Each row has a class, written as a number after it.
[-8,8,-20,-4,-11,5,2,7,8,14,5,13,8,19,16,-14,3,7,8,0,2,1,1,-5,4,16,7,21,4,-2,1,-15,-6,5,6,3,-20,12,-25,-43,6,-6,-6,10]  7
[-6,28,-36,-9,8,5,-8,2,-14,-10,9,9,5,14,19,-10,5,2,-9,5,6,-15,-25,-9,-11,8,14,16,0,11,-12,12,-3,-3,8,2,-9,-2,-8,-6,8,-5,12,13]  3
[-39,51,44,24,34,42,-38,-32,6,-7,-16,35,-59,10,-57,-28,4,-8,34,-3,40,18,-26,26,7,-25,11,3,-14,-36,15,-36,-17,-17,43,-38,24,2,3,6,-34,12,-43,24]  5
[35,-22,-11,2,18,3,15,44,-19,31,25,9,38,-8,21,0,-3,-54,-3,-17,6,-31,-6,-8,-7,-5,9,-2,10,3,-7,-13,12,16,-6,-6,-19,-10,26,-10,-11,23,-43,6]  3
[39,8,74,-19,36,35,-35,-45,11,-8,-21,-42,-35,-21,-33,12,3,7,68,9,-27,-2,0,-14,32,-32,-6,-31,-36,7,4,23,29,3,12,-12,25,10,53,100,-2,-18,25,2]  0
[6,26,-29,-4,-13,-3,-4,-7,-3,5,-23,13,11,5,16,-5,-12,28,1,13,3,-2,-18,-6,11,34,1,8,9,6,4,3,2,7,0,6,-7,6,9,-18,9,23,21,-4]  1
[-2,37,2,15,6,2,-22,-29,-8,8,-24,2,9,15,3,-4,-6,11,-5,-2,-19,-13,-20,-2,7,18,7,9,-5,12,-8,-11,-10,5,-2,-30,-7,14,5,-21,8,6,-6,10]  3
[6,-68,-9,2,-24,-29,3,15,2,11,19,35,-43,-27,-76,31,7,-48,4,-50,32,10,-5,-9,-3,-40,-2,19,-3,-21,24,-3,8,20,27,-12,23,-28,-3,41,-20,10,-9,-21]  5
[-20,11,-41,0,-40,-26,-2,9,3,10,-18,-4,3,29,28,-15,12,20,-20,17,-22,8,-14,-25,8,9,-2,0,29,5,-2,-14,8,26,29,11,-27,19,7,-50,4,11,9,4]  4
[22,23,7,11,-46,23,-19,41,19,-23,41,29,-1,-38,-8,24,20,45,-33,13,7,-33,35,-11,-53,-47,4,-12,-22,-19,29,25,11,49,20,-34,22,7,6,-62,46,33,29,18]  0
[-22,-11,-68,63,-27,0,12,23,-21,-13,0,41,12,-23,-13,66,2,-17,9,7,-1,19,-14,15,-23,12,30,-19,-3,-10,-20,13,22,12,53,2,-45,-25,19,-25,-18,11,-18,-27]  5
[-42,1,19,-9,-36,19,-6,18,12,-20,29,34,-30,-13,7,0,2,12,-16,-17,12,-18,9,-17,-14,-6,-30,-4,-42,-2,8,36,-44,7,2,-25,14,-26,-10,3,-14,8,-23,-36]  2
[5,-25,-45,58,106,14,15,-41,-32,35,33,16,-8,6,33,11,-4,-63,37,15,-39,-44,19,-22,-30,-23,39,-25,-65,4,10,45,-9,-4,1,0,-9,-52,30,18,-44,-17,-49,47]  4
[-29,42,-22,4,-44,0,-10,8,3,-7,-19,9,-8,20,0,-10,8,9,1,11,19,0,-12,-14,-16,21,-2,10,-2,13,-24,-8,4,23,13,-35,-19,8,5,-39,1,40,-2,-12]  5
[5,11,33,43,24,9,-4,-4,46,21,-26,15,-62,21,-50,41,-41,48,-5,8,38,43,10,19,10,9,6,-13,-27,-25,29,-36,14,-28,14,-14,10,31,33,-18,13,42,28,11]  5
[1,14,-23,5,42,16,-22,-21,-13,1,29,-30,16,-18,23,-6,-3,0,24,2,-11,-48,-2,15,-12,-19,4,-10,15,-1,55,27,-28,-5,-15,-3,5,-20,19,49,-22,-22,-57,-40]  2
[-2,14,-19,-18,-3,-14,-22,-21,0,11,-10,4,1,15,17,13,-4,9,-19,-4,9,-6,-24,-5,0,14,-4,24,11,21,5,-12,-5,3,-15,-23,-19,14,4,-17,8,14,1,-15]  3
[20,2,30,6,16,54,-10,49,30,29,22,6,-44,-2,13,-11,-9,16,-30,25,45,-13,5,-40,52,-2,2,4,-1,-23,15,-22,32,34,10,31,-43,-1,-3,-40,38,63,-26,8]  1
[-13,26,-27,-4,-24,0,1,9,9,-3,-25,-5,-10,6,13,-29,17,11,5,6,12,7,-6,-9,9,5,-14,-3,-4,-16,-19,-4,-1,2,9,6,-3,17,-7,-16,-7,10,12,-15]  2
[-3,23,-26,18,15,1,-26,-27,-4,-1,-16,15,-4,-2,-14,-20,-6,12,13,10,-2,-1,-3,5,8,11,7,12,2,-15,25,-11,-11,-1,4,3,7,12,18,-14,1,25,-8,0]  1
[-15,15,-11,9,-17,-16,-6,-6,-8,5,-13,3,-11,15,2,17,3,-14,8,-3,6,-8,-11,-18,6,20,16,17,4,22,-15,-4,10,9,14,-7,-29,2,-4,-34,-9,25,-9,-16]  5
[-19,6,-51,13,-9,-10,1,6,0,11,-29,-10,10,24,10,-22,-4,3,1,17,-6,11,-6,-2,8,14,12,0,19,9,-8,0,7,13,29,-5,-13,16,16,-4,12,6,-8,-9]  4
[-13,18,-36,-3,-11,-12,-3,7,2,2,-10,6,2,17,4,-16,2,12,-6,5,2,18,-9,7,-5,-1,0,2,16,-4,12,-15,-5,12,18,0,-10,21,20,-37,-9,16,-4,-6]  4
[6,21,-47,-13,-14,-15,10,20,2,3,-3,15,14,12,16,-12,-11,13,0,16,27,6,-3,-10,-4,21,13,18,-29,7,-5,18,10,8,15,-5,-20,11,6,-39,19,9,12,5]  7
[14,31,-51,-1,-3,-11,4,17,-10,9,-16,12,16,19,18,-19,18,-11,-6,5,2,-4,-10,-20,-5,20,4,32,9,-8,-14,-13,5,11,0,7,-23,-1,-28,-54,11,37,25,-10]  6
[24,-5,-5,51,24,-21,11,3,-25,26,7,-5,7,-20,52,-7,-21,-21,-10,10,6,7,-24,4,-54,15,16,-21,-1,-6,-4,-5,19,28,50,2,-22,28,38,-53,9,25,-3,-59]  4
[-21,-12,-54,40,-35,-8,2,-15,0,13,-4,14,-5,-2,-22,58,21,48,-36,10,-12,7,-66,4,-11,-30,-17,-39,46,-43,33,-15,0,27,15,-24,-21,-12,18,46,-7,-27,17,24]  3
[-8,46,-27,-6,9,3,-14,-9,-3,1,-26,-11,9,23,19,-20,6,30,13,6,-4,9,-8,6,12,4,-20,2,6,-3,7,10,4,-13,-10,10,4,2,-9,6,-18,-8,21,-11]  2
[-12,3,-41,8,-14,-6,8,13,0,6,4,18,-3,13,31,-6,-8,21,-8,3,6,-7,-20,-10,0,28,-8,-2,27,-16,10,-19,-5,8,3,32,-16,3,0,-29,5,21,19,-15]  1
[16,-45,33,-26,-33,13,-18,-78,1,14,9,3,-29,-39,-44,1,-10,1,37,-55,-9,8,6,-16,1,15,21,17,-14,-17,19,-15,-26,-2,-30,-24,3,-24,-36,12,-17,-11,-27,22]  0
[22,35,-26,5,30,6,5,7,-7,5,-18,-1,22,12,16,-5,10,-3,-7,-4,-14,-15,-14,5,11,24,21,3,24,7,0,-7,4,-14,-8,13,-13,22,-5,1,19,13,2,-11]  6
[-17,-50,-75,34,-39,22,34,9,-27,25,36,42,-39,9,-27,55,-5,27,-23,-25,32,18,-24,-6,-27,13,10,-2,-2,3,33,-8,-11,29,-18,-25,-72,-46,3,17,-3,-18,-35,10]  5
[-21,15,-47,-10,-30,-35,-2,4,4,-7,-14,-9,21,-4,20,-6,-4,17,8,12,1,-4,-11,-16,-2,22,0,17,-5,-4,-6,5,4,16,34,-18,-16,13,-8,-37,16,3,10,-25]  7
[-29,24,-16,26,-27,-16,-8,21,-34,4,-64,-4,27,36,-30,-31,26,2,-4,-4,1,29,-31,13,46,-17,-11,0,18,-8,-22,-3,6,16,-5,-15,8,10,24,43,-3,-31,-17,2]  2
[17,40,-20,-17,-13,-7,-12,-21,6,5,-26,-8,16,-2,17,-18,16,4,15,-3,0,-6,-3,-10,15,3,-14,2,-17,-7,-13,11,-1,13,-41,-8,8,4,-4,-11,-21,8,6,-9]  2
[-2,27,-10,22,-33,31,-13,15,-35,0,-26,48,-10,-9,-45,-5,14,32,20,26,8,10,24,1,26,-6,18,25,-17,5,15,32,5,31,44,0,-2,26,40,-12,10,11,-3,27]  1
[36,-12,-7,-16,9,-27,0,-10,-6,6,18,-29,-36,-22,26,-5,5,23,14,18,29,-30,13,-31,-33,-34,9,-4,-18,-11,41,13,-4,2,12,20,9,15,21,1,-6,-12,20,-1]  2
[-5,-10,-30,-15,-38,-18,2,53,-9,-12,0,42,17,25,-79,-4,13,-8,45,-15,39,12,62,-7,23,-29,-15,19,0,11,23,33,-5,2,-23,-6,15,-32,-15,14,-42,12,-35,42]  4
[-9,19,-12,3,24,-6,0,7,-26,4,-5,23,6,11,19,9,-7,-12,-7,-13,26,-2,-28,-2,-2,11,18,29,-12,-5,-16,-18,-8,-4,-9,-17,-23,16,4,-17,9,8,-1,6]  3
[50,-14,14,-30,7,-16,13,5,-28,14,3,42,21,-44,33,3,9,-37,14,-49,-28,-21,-9,-16,6,21,8,18,-29,-4,-23,-6,6,3,25,-3,25,-18,-35,-35,-1,-26,8,-1]  6
[-10,7,-41,-10,-23,-12,3,6,7,0,-23,7,-13,24,12,-4,-6,25,-3,7,2,-3,16,-13,-5,9,-2,-7,-3,32,5,-2,-6,19,9,-11,-23,18,17,-16,3,15,-14,-4]  4
[-3,45,3,-9,10,12,-5,-7,-7,-19,-16,2,-6,25,14,-5,2,11,5,9,10,-12,-31,-8,7,17,18,3,-12,24,-32,-5,-15,-14,-2,-9,-15,20,6,1,10,-8,7,22]  3
[-11,8,-24,5,-50,-31,-7,38,-14,6,7,1,52,-37,6,19,-6,48,25,-4,-9,-40,17,-6,16,9,-52,16,41,-55,51,2,-10,37,-15,-3,-3,-17,-23,14,1,17,-10,-11]  1
[0,11,-24,-14,-33,-3,-13,-2,-9,-17,-3,9,-12,15,8,-13,0,9,9,-12,6,-2,-11,-6,-21,5,-1,0,9,15,3,-11,-3,10,13,4,-26,-1,-1,-5,9,12,9,-13]  0
[5,8,-56,-3,-9,-14,11,-20,-37,-11,-4,-8,15,-38,-32,10,1,13,22,-4,68,-13,-27,45,-16,25,14,-3,3,14,4,40,-17,-21,13,-47,-3,1,-13,30,-3,-43,-48,-6]  3
[-6,27,-23,-8,-28,11,-21,-14,-2,-17,-3,19,11,14,22,4,-2,12,17,-2,-19,0,-14,1,-2,17,18,3,11,6,1,-2,-10,-1,3,10,-25,4,10,-6,8,10,8,-4]  0
[19,7,14,21,28,-4,1,-19,-41,11,32,22,60,-65,22,26,-29,-14,28,-44,-20,-2,-11,10,-5,60,31,15,-41,-30,-15,-10,-3,-16,-2,-51,6,-8,-2,-114,-5,-8,-18,-11]  3
[-26,13,19,27,55,-11,-1,-4,-60,4,12,-30,4,12,34,-4,-7,12,17,-3,-6,-59,-29,9,1,6,-7,-6,1,12,30,21,-33,5,17,-14,7,-21,13,36,12,-64,-50,-55]  6
[-73,-5,-16,29,-7,-7,7,41,-21,12,-39,37,-28,46,-2,5,10,0,-2,-29,30,21,7,-6,0,-25,-42,15,21,-13,2,-43,-1,8,25,-10,-31,0,-26,-19,-34,27,0,-45]  2
[-22,20,-25,1,-19,-19,2,0,-2,-2,-24,-8,-3,20,7,-24,5,14,-4,12,-9,11,1,-17,3,10,7,7,-8,1,-17,1,-4,14,13,0,-10,21,4,-31,2,10,9,15]  4
[30,41,51,32,-14,40,21,28,1,-5,-15,-10,7,-23,27,30,18,26,5,10,16,-15,-9,-18,5,10,16,-16,-11,-8,-42,-5,0,11,-13,-11,-38,25,-42,-24,24,-1,17,9]  2
[-6,30,-39,-8,4,-12,-5,7,-2,-7,-8,23,27,25,17,0,-2,-5,3,-14,-1,-4,-27,-1,12,15,9,14,11,-14,-15,-32,-13,-9,-26,3,-10,5,0,-16,-3,5,7,21]  3
[-28,10,-29,-19,-33,-14,-12,12,9,5,-11,3,-5,25,9,-17,14,25,-18,12,-7,9,-5,-8,14,-4,-13,5,21,13,12,0,0,14,27,-13,0,21,15,-22,7,-1,-1,3]  4
[12,-37,-32,-7,12,-32,48,44,-38,6,32,49,-1,55,50,12,0,-39,9,-6,42,-2,-12,-39,-41,-25,23,0,-31,16,-28,6,-13,15,-36,34,-14,-47,14,-9,-33,-26,17,44]  4
[-23,9,-39,1,-30,-8,2,3,2,12,-12,15,9,24,15,-25,0,1,2,4,-5,13,-8,-11,18,17,2,14,6,-10,-15,11,-5,21,9,16,-6,-11,-15,-20,-6,3,-4,7]  4
[17,-47,-20,-28,-55,-62,16,-23,23,26,7,-4,-13,-48,7,19,44,-26,-2,-9,5,-14,-9,-39,22,-14,-21,-6,-16,-41,-1,33,-3,-3,-21,2,25,13,-8,23,-24,-10,21,15]  2
[1,22,-30,3,-16,5,-3,18,-4,3,-13,13,11,30,25,-24,15,2,-7,9,-13,-22,1,-10,-13,23,-3,11,24,20,-5,-11,-18,2,4,2,-19,2,-20,-11,19,14,-11,-12]  6
[-37,-39,-12,11,-67,-47,-14,-25,-53,-59,25,2,12,-43,-69,33,25,-23,35,-25,4,45,-35,-8,-20,7,0,4,-30,-8,-17,51,-24,-4,-18,-36,-13,-32,24,34,-18,-27,-2,-47]  0
[9,-20,-30,-19,-4,4,-5,20,6,34,53,43,-5,43,23,-7,-9,-12,-25,-5,15,27,-2,6,27,14,-7,8,13,26,38,34,-2,-8,-23,61,-27,-29,13,-26,-28,7,-39,-2]  4
[-28,-14,76,31,-16,11,13,66,-8,-9,51,-35,-47,-18,-44,26,-8,18,-30,-15,45,-25,11,-15,-10,-2,-25,4,-28,5,17,5,-15,21,10,-41,-40,-15,-17,-26,22,31,-56,-38]  5
[-3,23,-39,-15,-4,-7,-20,4,1,-1,-16,9,8,10,18,-17,16,-2,-8,-11,8,12,-12,0,7,-12,-16,10,13,-4,3,0,13,6,-15,11,3,3,-7,3,-12,7,10,-33]  2
[-8,8,-40,4,-57,2,-21,-21,-1,-2,4,21,6,9,12,8,2,13,4,-1,-5,2,-13,-6,-5,18,14,7,22,7,7,18,-2,22,1,8,-24,1,8,-21,14,15,10,-28]  0
[0,37,-33,-16,-5,13,-1,3,-1,2,-20,2,-3,26,17,-18,23,18,-8,24,-7,-27,-13,-10,5,8,13,5,19,22,2,7,-5,3,29,1,-1,10,0,-17,12,2,6,3]  6
[45,-34,-10,61,-18,10,23,-9,21,36,28,30,-48,12,-2,40,-11,-26,35,-14,-19,-22,24,-13,-32,39,-21,-8,-18,26,11,-11,-32,-7,-7,18,-59,-15,-29,2,-9,31,-10,-10]  5
[57,24,33,24,57,-13,40,23,-59,-16,10,-30,5,-12,-46,38,-4,6,-8,-28,24,-11,-63,-5,17,-14,24,-14,-49,6,-12,17,7,2,-20,-23,-18,-11,20,19,14,-41,23,35]  3
[32,0,-28,11,26,-3,20,39,-22,6,52,37,5,11,27,20,13,-4,4,14,3,-36,-29,-13,0,-26,3,-6,-12,-14,27,-1,-13,13,5,26,8,-41,22,-65,-13,-20,30,36]  1
[6,14,-20,-13,2,-21,-10,-4,-3,0,-6,11,7,21,19,-3,6,-28,-7,0,3,-15,-24,-12,-1,8,-1,13,-9,22,-22,-4,-11,-6,-13,-6,-17,4,9,-4,-5,15,-7,6]  3
[6,34,-19,-12,-1,4,-7,-8,13,3,-12,-4,18,1,14,-18,4,6,12,9,-3,2,-1,5,7,19,11,14,-3,2,-6,-3,4,1,2,-3,-18,33,-8,-22,10,4,-8,2]  7
[39,-9,-45,60,63,4,28,24,-12,14,29,15,15,-8,-4,13,-7,-34,-2,-21,34,-38,9,23,-67,-12,3,-28,-11,-12,3,-11,-5,-3,-40,-25,-4,-5,-8,23,7,13,-25,10]  3
[-17,18,-70,-16,-41,-9,8,23,-3,5,6,22,16,32,29,-14,19,12,-12,11,-7,6,-17,-20,5,3,-3,9,22,1,1,12,1,27,10,15,-25,-9,-5,-36,-11,4,14,19]  4
[3,33,-16,2,19,-5,5,-5,-1,1,-1,8,13,7,11,-1,-5,8,16,-7,11,1,-15,-6,14,16,21,13,-4,-11,-2,5,11,-4,5,17,-20,4,-36,-26,-2,-6,7,10]  7
[4,28,-29,6,18,14,3,2,-5,19,-29,-7,7,18,10,-4,7,21,-11,19,-15,-15,-2,12,7,14,12,14,15,5,13,-3,-6,-5,22,-5,-6,13,1,-16,18,5,3,0]  6
[-9,8,-22,1,20,-5,-12,-18,-9,8,1,0,-6,20,9,-2,7,-9,-4,7,1,0,-11,-5,4,12,9,17,-12,8,-11,-6,-6,-19,-10,-1,-21,10,8,-24,-4,1,-9,20]  3
[-61,-13,25,81,-4,-1,-19,5,-38,-11,-8,33,-23,3,2,26,24,22,16,-6,-35,3,27,12,-58,-36,-39,-32,-12,-12,-9,12,21,19,68,-19,25,8,-7,1,6,-32,38,-30]  0
[0,1,20,10,2,16,0,-24,9,50,-14,-3,7,18,11,-15,-42,47,11,22,6,20,-7,9,5,46,28,10,0,-2,33,-28,-15,-30,31,-44,-11,22,15,-35,22,-15,-24,42]  7
